Below are the code and all the weights of a small trained network. Each question names an input and a target symbol and asks about switching units off, where a switched-off unit gives its printed mean instead of its output.

import numpy as np


def w(rows, s, z=0):
    codes = np.array(rows[::2]) - 128.0
    scale = np.full(codes.shape[1], s)
    scale[-1] = z or s
    return codes * scale


def norm(h):
    return h / np.sqrt((h * h).mean(-1, keepdims=True) + 1e-5)


def f(y):
    return np.maximum(y, 0)


def softmax(a):
    e = np.exp(a - a.max(-1, keepdims=True))
    return e / e.sum(-1, keepdims=True)


def log_softmax(a):
    a = a - a.max(-1, keepdims=True)
    return a - np.log(np.exp(a).sum(-1, keepdims=True))


def net(x, mask):
    ids = ['ΓΘΛΠΦΨΩβδζημξστ'.index(c) for c in x.split()]
    T = len(ids)
    res = E[ids] + P[:T]
    r = norm(res)
    for j in range(3):
        rows = slice(4 * j, 4 * j + 4)
        q, k, v = (r @ M[0][rows].T for M in (Q, K, V))
        z = softmax(np.where(np.tri(T) > 0, q @ k.T / 4**0.5, -1e9)) @ v
        o = O[0][rows]
        res = res + np.where(mask[j], z, o[:, -1]) @ o[:, :-1]
    y = f(norm(res) @ A[0][:, :-1].T + A[0][:, -1])
    res = res + np.where(mask[3:11], y, B[0][:, -1]) @ B[0][:, :-1]
    return log_softmax(norm(res)[-1] @ U[:, :-1].T + U[:, -1])


Q, K, V, O, A, B = {}, {}, {}, {}, {}, {}
E = w([
[133,49,155,93],'Γ',
[134,97,81,29],'Θ',
[134,100,117,150],'Λ',
[155,102,94,41],'Π',
[139,137,91,121],'Φ',
[154,74,193,120],'Ψ',
[181,121,60,95],'Ω',
[153,132,91,203],'β',
[141,77,134,69],'δ',
[143,31,156,87],'ζ',
[174,132,144,174],'η',
[171,91,122,22],'μ',
[60,192,180,2],'ξ',
[161,162,137,131],'σ',
[53,113,135,115],'τ',
],0.017)
P = w([
[136,111,106,90],'0',
[163,74,89,195],'1',
[135,117,164,110],'2',
[155,95,69,185],'3',
[140,118,143,100],'4',
[166,92,148,246],'5',
[136,112,151,111],'6',
[146,114,83,190],'7',
[145,123,140,101],'8',
[140,136,63,167],'9',
[142,117,149,111],'10',
[158,139,93,184],'11',
[154,115,149,108],'12',
],0.013)
Q[0] = w([
[129,143,253,93],'h0',
[145,145,89,204],'h0',
[126,99,110,159],'h0',
[192,97,113,154],'h0',
[196,186,184,142],'h1',
[95,152,145,177],'h1',
[137,70,116,135],'h1',
[134,93,93,208],'h1',
[197,94,149,116],'h2',
[140,111,86,138],'h2',
[179,68,94,101],'h2',
[191,102,168,158],'h2',
],0.012)
K[0] = w([
[93,217,104,95],'h0',
[254,79,104,88],'h0',
[226,86,85,246],'h0',
[220,129,129,207],'h0',
[87,127,182,81],'h1',
[136,22,86,61],'h1',
[225,253,46,55],'h1',
[231,188,133,65],'h1',
[186,174,128,186],'h2',
[216,68,134,115],'h2',
[241,203,105,63],'h2',
[205,135,174,139],'h2',
],0.0072)
V[0] = w([
[201,234,15,138],'h0',
[110,179,188,37],'h0',
[56,254,175,58],'h0',
[21,54,41,144],'h0',
[194,118,140,24],'h1',
[191,159,44,58],'h1',
[246,234,162,134],'h1',
[187,197,206,38],'h1',
[197,143,152,190],'h2',
[140,99,205,67],'h2',
[65,94,50,46],'h2',
[173,188,115,88],'h2',
],0.0092)
O[0] = w([
[75,85,57,45,104],'h0',
[60,119,151,91,94],'h0',
[11,32,175,144,3],'h0',
[176,140,189,254,129],'h0',
[144,140,119,81,229],'h1',
[211,154,74,133,211],'h1',
[160,216,164,114,132],'h1',
[113,192,105,127,147],'h1',
[100,229,198,90,145],'h2',
[122,105,233,166,171],'h2',
[230,79,166,173,151],'h2',
[62,179,177,174,152],'h2',
],0.0065,0.0071)
A[0] = w([
[109,243,170,129,179],'n0',
[102,169,117,117,5],'n1',
[178,139,22,198,174],'n2',
[145,150,91,77,249],'n3',
[132,173,76,200,142],'n4',
[98,254,87,224,193],'n5',
[190,13,220,213,206],'n6',
[176,66,156,56,208],'n7',
],0.0092,0.0023)
B[0] = w([
[107,234,113,142,182],'n0',
[55,132,155,39,132],'n1',
[165,214,82,164,254],'n2',
[101,205,95,254,232],'n3',
[220,100,152,51,182],'n4',
[165,131,156,87,194],'n5',
[94,190,121,148,237],'n6',
[79,165,172,137,243],'n7',
],0.0075,0.0067)
U = w([
[126,124,110,137,138],'Γ',
[201,133,207,26,131],'Θ',
[137,147,107,167,100],'Λ',
[83,188,106,155,127],'Π',
[141,127,114,153,108],'Φ',
[75,156,141,251,212],'Ψ',
[36,229,90,121,103],'Ω',
[92,114,122,96,255],'β',
[156,101,134,134,118],'δ',
[144,110,121,128,99],'ζ',
[176,104,172,121,117],'η',
[124,177,162,130,56],'μ',
[148,119,129,120,98],'ξ',
[110,142,107,147,116],'σ',
[147,139,154,137,95],'τ',
],0.012,0.0057)

Each question gives the input, a string of symbols that net reads in full, and the target symbol t.
The units are the heads (4 rows each of Q, K, V and O) and the neurons (one row each of A and B). Each row of codes is followed by its name. A weight is (code - 128) times the scale printed after its matrix; where a second scale follows, it is the last column's (O, A, B and U).
mask holds one flag per unit, heads first, then neurons. A switched-off unit (its flag False) gives its mean, the last column of its rows in O or B, instead of its output. The means were averaged over made-up inputs and are rounded, as every weight is.
A unit's drop is (log p(t) with every unit on - log p(t) with that unit switched off) / (log p(t) with every unit on - log p(t) with every unit switched off).
The circuit of an input: a set's keep is (log p(t) with only the set's units on - log p(t) with every unit switched off) / (log p(t) with every unit on - log p(t) with every unit switched off). Starting from all 11 units, units are removed one at a time, each time the one whose removal leaves the highest keep (on an exact tie, the one counted first), for as long as the keep stays at least 0.8.
units of the circuit, in order: the units of the circuit, biggest drop first
k most important neurons: the k neurons with the biggest drops, biggest first
drop of u: that unit's drop, to one decimal
input τ Θ Γ, target Ψ: units of the circuit, in order => h0
input τ Θ μ, target Ψ: units of the circuit, in order => h0, n6
input Π τ Λ Π ζ Π ξ, target β: units of the circuit, in order => h0, h1
input Ω Λ Π τ Θ β σ τ Θ, target Ψ: 2 most important neurons => n6, n4
input Λ Ψ Γ Γ Π Π Θ τ σ, target Ψ: 3 most important neurons => n6, n4, n5
input Ψ Ψ τ μ σ σ τ Ψ σ Π η, target Ω: units of the circuit, in order => h2, h0
input μ μ σ σ β σ Π, target Ω: units of the circuit, in order => h2, n3, h0
input η Π σ Ω Γ, target Ω: units of the circuit, in order => h2, h0
input Φ Γ τ τ μ, target Ψ: units of the circuit, in order => h0, h1
input σ Π η, target Ω: units of the circuit, in order => h0, h2
input τ μ Π, target Ψ: units of the circuit, in order => h0, h1
input σ β μ τ σ Π Φ Π τ Ψ ζ τ Θ, target Ψ: units of the circuit, in order => h0, n6, h1
input σ δ Θ, target Ω: 2 most important neurons => n3, n4
input τ ξ σ, target Ψ: units of the circuit, in order => h0
input Π τ Φ, target Ψ: drop of h1 => 0.8
input σ μ Θ σ δ, target Ω: drop of n3 => 0.2
input τ ξ Φ, target Ψ: drop of h0 => 0.6
